Below are the code and all the weights of a small trained network. Each question names an input and a class and asks about switching units off, where a switched-off unit gives its printed mean instead of its output.

import numpy as np


def w(rows, s, z=0):
    codes = np.array(rows[::2]) - 128.0
    scale = np.full(codes.shape[1], s)
    scale[-1] = z or s
    return codes * scale


def f(y):
    return y / 2 * (1 + np.tanh(0.7978845608 * (y + 0.044715 * y**3)))


def log_softmax(a):
    a = a - a.max(-1, keepdims=True)
    return a - np.log(np.exp(a).sum(-1, keepdims=True))


def net(x, mask):
    res = np.array(x, float).reshape(1, 8) / 4 @ E
    y = f(res @ A[0][:, :-1].T + A[0][:, -1])
    res = res + np.where(mask, y, B[0][:, -1]) @ B[0][:, :-1]
    return log_softmax(res[-1] @ U[:, :-1].T + U[:, -1])


A, B = {}, {}
E = w([
[223,94,186],'x0',
[127,128,127],'x1',
[128,130,128],'x2',
[129,128,127],'x3',
[128,127,128],'x4',
[139,31,67],'x5',
[127,127,128],'x6',
[210,203,5],'x7',
],0.011)
A[0] = w([
[79,176,108,199],'n0',
[75,80,137,188],'n1',
[144,55,192,139],'n2',
[94,53,133,139],'n3',
[189,78,150,126],'n4',
[163,208,131,144],'n5',
[177,109,60,134],'n6',
[102,138,81,202],'n7',
[94,155,255,158],'n8',
[91,149,216,157],'n9',
[185,159,75,181],'n10',
[85,139,84,204],'n11',
[66,147,104,222],'n12',
[96,129,105,126],'n13',
[88,111,125,154],'n14',
[73,28,133,138],'n15',
[81,119,194,231],'n16',
[76,104,174,253],'n17',
[122,162,62,177],'n18',
[130,78,159,156],'n19',
[171,221,134,141],'n20',
[94,157,203,148],'n21',
[200,120,169,211],'n22',
[121,189,117,164],'n23',
],0.013,0.0064)
B[0] = w([
[77,174,126,193],'n0',
[84,126,227,198],'n1',
[154,75,166,206],'n2',
[139,203,254,186],'n3',
[210,99,163,170],'n4',
[166,246,191,188],'n5',
[160,95,22,188],'n6',
[65,165,60,181],'n7',
[136,20,66,247],'n8',
[113,1,66,216],'n9',
[214,189,58,210],'n10',
[55,165,81,187],'n11',
[59,167,136,198],'n12',
[118,151,122,145],'n13',
[109,137,149,159],'n14',
[117,207,227,211],'n15',
[77,40,147,233],'n16',
[73,61,173,232],'n17',
[113,157,78,197],'n18',
[165,73,197,177],'n19',
[166,214,182,198],'n20',
[85,26,37,201],'n21',
[232,96,107,195],'n22',
[97,215,138,178],'n23',
],0.0072,0.013)
U = w([
[2,74,101,22],'0',
[82,214,126,62],'1',
[133,31,99,211],'2',
[196,182,159,149],'3',
[30,144,218,251],'4',
[70,120,27,253],'5',
[158,96,225,24],'6',
[196,105,73,16],'7',
],0.0093,0.0026)

Each question gives the input, the list of numbers given to net, and the class t.
The units are the neurons (one row each of A and B). Each row of codes is followed by its name. A weight is (code - 128) times the scale printed after its matrix; where a second scale follows, it is the last column's (A, B and U).
mask holds one flag per neuron, in row order. A switched-off neuron (its flag False) gives its mean, the last column of its row in B, instead of its output. The means were averaged over made-up inputs and are rounded, as every weight is.
A unit's drop is (log p(t) with every unit on - log p(t) with that unit switched off) / (log p(t) with every unit on - log p(t) with every unit switched off).
The circuit of an input: a set's keep is (log p(t) with only the set's units on - log p(t) with every unit switched off) / (log p(t) with every unit on - log p(t) with every unit switched off). Starting from the 12 units with the biggest drops (on a tie, the unit counted first), units are removed one at a time, each time the one whose removal leaves the highest keep (on an exact tie, the one counted first), for as long as the keep stays at least 0.8.
circuit, biggest first: the units of the circuit, biggest drop first
k most important neurons: the k neurons with the biggest drops, biggest first
drop when u is switched off: that unit's drop, to one decimal
input [2,-4,-3,4,0,-1,-1,-7], class 2: circuit, biggest first => [n8]
input [-3,8,8,-8,5,-1,-8,1], class 1: circuit, biggest first => [n8, n9, n16]
input [-5,0,-1,2,-4,-8,-1,0], class 0: circuit, biggest first => [n21, n9]
input [-1,-3,8,5,3,4,3,0], class 4: circuit, biggest first => [n8, n9]
input [4,-5,6,-8,-2,-5,-5,1], class 3: 2 most important neurons => [n5, n20]
input [7,6,2,-7,7,0,-4,3], class 3: 4 most important neurons => [n8, n9, n21, n16]
input [6,-3,-8,-5,-5,1,0,3], class 7: 2 most important neurons => [n15, n3]
input [5,3,8,-4,1,-7,3,2], class 3: 2 most important neurons => [n5, n20]
input [-2,-5,-8,7,-8,1,-5,-1], class 4: drop when n9 is switched off => 0.4
input [5,-5,3,-7,-7,4,-8,5], class 7: drop when n6 is switched off => 0.1
input [-1,-6,3,8,-2,2,7,-1], class 4: drop when n9 is switched off => 0.2
